Here is a tiny trained network, its code and every weight. The questions are about switching its units off for an input and a target symbol, where a switched-off unit gives its printed mean instead of its output.

import numpy as np


def w(rows, s, z=0):
    codes = np.array(rows[::2]) - 128.0
    scale = np.full(codes.shape[1], s)
    scale[-1] = z or s
    return codes * scale


def f(y):
    return y / 2 * (1 + np.tanh(0.7978845608 * (y + 0.044715 * y**3)))


def softmax(a):
    e = np.exp(a - a.max(-1, keepdims=True))
    return e / e.sum(-1, keepdims=True)


def log_softmax(a):
    a = a - a.max(-1, keepdims=True)
    return a - np.log(np.exp(a).sum(-1, keepdims=True))


def net(x, mask):
    ids = ['ΔΛΣΩαεζθμτφψ'.index(c) for c in x.split()]
    T = len(ids)
    res = E[ids] + P[:T]
    r = res
    for j in range(2):
        rows = slice(2 * j, 2 * j + 2)
        q, k, v = (r @ M[0][rows].T for M in (Q, K, V))
        z = softmax(np.where(np.tri(T) > 0, q @ k.T / 2**0.5, -1e9)) @ v
        o = O[0][rows]
        res = res + np.where(mask[j], z, o[:, -1]) @ o[:, :-1]
    y = f(res @ A[0][:, :-1].T + A[0][:, -1])
    res = res + np.where(mask[2:6], y, B[0][:, -1]) @ B[0][:, :-1]
    return log_softmax(res[-1] @ U[:, :-1].T + U[:, -1])


Q, K, V, O, A, B = {}, {}, {}, {}, {}, {}
E = w([
[93,151,137],'Δ',
[108,61,98],'Λ',
[128,21,213],'Σ',
[87,20,144],'Ω',
[100,61,108],'α',
[106,165,163],'ε',
[107,167,168],'ζ',
[120,44,163],'θ',
[100,136,130],'μ',
[117,144,216],'τ',
[50,41,40],'φ',
[76,188,4],'ψ',
],0.014)
P = w([
[35,211,199],'0',
[185,97,108],'1',
[63,127,60],'2',
[206,169,86],'3',
[153,75,165],'4',
[49,130,29],'5',
[203,164,104],'6',
[148,73,174],'7',
[39,138,5],'8',
],0.017)
Q[0] = w([
[49,155,123],'H0',
[55,129,176],'H0',
[247,43,87],'H1',
[133,100,71],'H1',
],0.015)
K[0] = w([
[55,178,177],'H0',
[84,122,218],'H0',
[246,122,18],'H1',
[138,114,62],'H1',
],0.012)
V[0] = w([
[250,125,252],'H0',
[67,27,130],'H0',
[102,35,65],'H1',
[146,135,105],'H1',
],0.012)
O[0] = w([
[38,121,212,1],'H0',
[103,125,3,158],'H0',
[148,75,107,152],'H1',
[120,125,103,122],'H1',
],0.014,0.0088)
A[0] = w([
[147,164,144,254],'N0',
[125,250,118,114],'N1',
[63,146,30,136],'N2',
[42,111,130,60],'N3',
],0.014,0.0084)
B[0] = w([
[58,166,161,165],'N0',
[165,6,81,187],'N1',
[109,160,186,254],'N2',
[223,166,187,153],'N3',
],0.013,0.023)
U = w([
[93,78,92,75],'Δ',
[68,165,73,147],'Λ',
[203,224,192,34],'Σ',
[45,226,105,140],'Ω',
[80,142,57,114],'α',
[127,67,131,87],'ε',
[152,57,146,68],'ζ',
[138,174,143,254],'θ',
[104,93,89,106],'μ',
[209,109,184,191],'τ',
[157,255,70,170],'φ',
[222,89,93,97],'ψ',
],0.0084,0.0072)

Each question gives the input, a string of symbols that net reads in full, and the target symbol t.
The units are the heads (2 rows each of Q, K, V and O) and the neurons (one row each of A and B). Each row of codes is followed by its name. A weight is (code - 128) times the scale printed after its matrix; where a second scale follows, it is the last column's (O, A, B and U).
mask holds one flag per unit, heads first, then neurons. A switched-off unit (its flag False) gives its mean, the last column of its rows in O or B, instead of its output. The means were averaged over made-up inputs and are rounded, as every weight is.
A unit's drop is (log p(t) with every unit on - log p(t) with that unit switched off) / (log p(t) with every unit on - log p(t) with every unit switched off).
The circuit of an input: a set's keep is (log p(t) with only the set's units on - log p(t) with every unit switched off) / (log p(t) with every unit on - log p(t) with every unit switched off). Starting from all 6 units, units are removed one at a time, each time the one whose removal leaves the highest keep (on an exact tie, the one counted first), for as long as the keep stays at least 0.8.
units of the circuit, in order: the units of the circuit, biggest drop first
most important unit: the unit with the biggest drop
top k neurons: the k neurons with the biggest drops, biggest first
heads that matter: for each layer, one digit per head in row order, 1 if its drop is at least 0.15 and else 0, layers parted by /
input Ω ζ φ ψ Δ θ θ θ θ, target Ω: units of the circuit, in order	N2, H0
input Λ τ ψ τ Λ ψ τ ψ, target φ: units of the circuit, in order	N1, H0
input Σ ε ψ ζ ζ θ τ Ω ψ, target Σ: units of the circuit, in order	N3, H0, N2
input Ω ζ τ, target Ω: most important unit	N2
input τ Σ ζ, target τ: heads that matter	11
input Ω Σ ε θ τ μ, target Ω: heads that matter	10
input Ω μ ζ Σ μ Ω, target Ω: heads that matter	10
input τ Σ α Ω Ω φ μ, target φ: heads that matter	11
input τ ψ φ θ τ, target Σ: units of the circuit, in order	H0, N3, N1
input Ω ψ ζ ψ θ ε Σ ζ θ, target Ω: units of the circuit, in order	N2, N1
input Σ ψ Ω Δ Λ φ, target Σ: units of the circuit, in order	N3, H0
input τ Ω ε φ, target φ: top 2 neurons	N1, N2
input φ Ω ψ ζ, target ψ: units of the circuit, in order	H0, N1
input φ Δ τ μ Ω Σ, target φ: units of the circuit, in order	H0, N1
input τ ψ μ, target τ: units of the circuit, in order	H0, N3, N1, H1
input ψ Ω ζ τ α Λ τ ψ ψ, target ψ: most important unit	N1
input φ Δ τ, target φ: units of the circuit, in order	H0, N2
input φ Σ τ ψ ε τ, target φ: top 2 neurons	N2, N1
input φ Ω θ α μ Δ θ Ω Λ, target φ: top 3 neurons	N2, N1, N0
input τ τ θ Σ φ ε Ω Ω α, target τ: top 2 neurons	N3, N0
input Σ ψ Σ, target Σ: units of the circuit, in order	H0, N3, N1
input φ α φ Λ φ Δ, target φ: units of the circuit, in order	H0
input τ θ τ Σ ψ θ φ μ τ, target τ: top 2 neurons	N3, N1
input φ τ θ Σ Ω φ Λ ψ α, target φ: top 2 neurons	N2, N1
input φ ψ ε θ θ Ω, target φ: units of the circuit, in order	H0, N1
input ψ α τ ε μ τ, target ψ: units of the circuit, in order	H0, N1, H1
input τ ψ θ, target τ: units of the circuit, in order	H0, N3
input Σ Λ ψ μ τ ζ, target Σ: top 2 neurons	N3, N2
input Δ ψ θ τ, target ψ: most important unit	N2
input Ω ε Ω θ ε Λ, target Ω: top 2 neurons	N2, N1
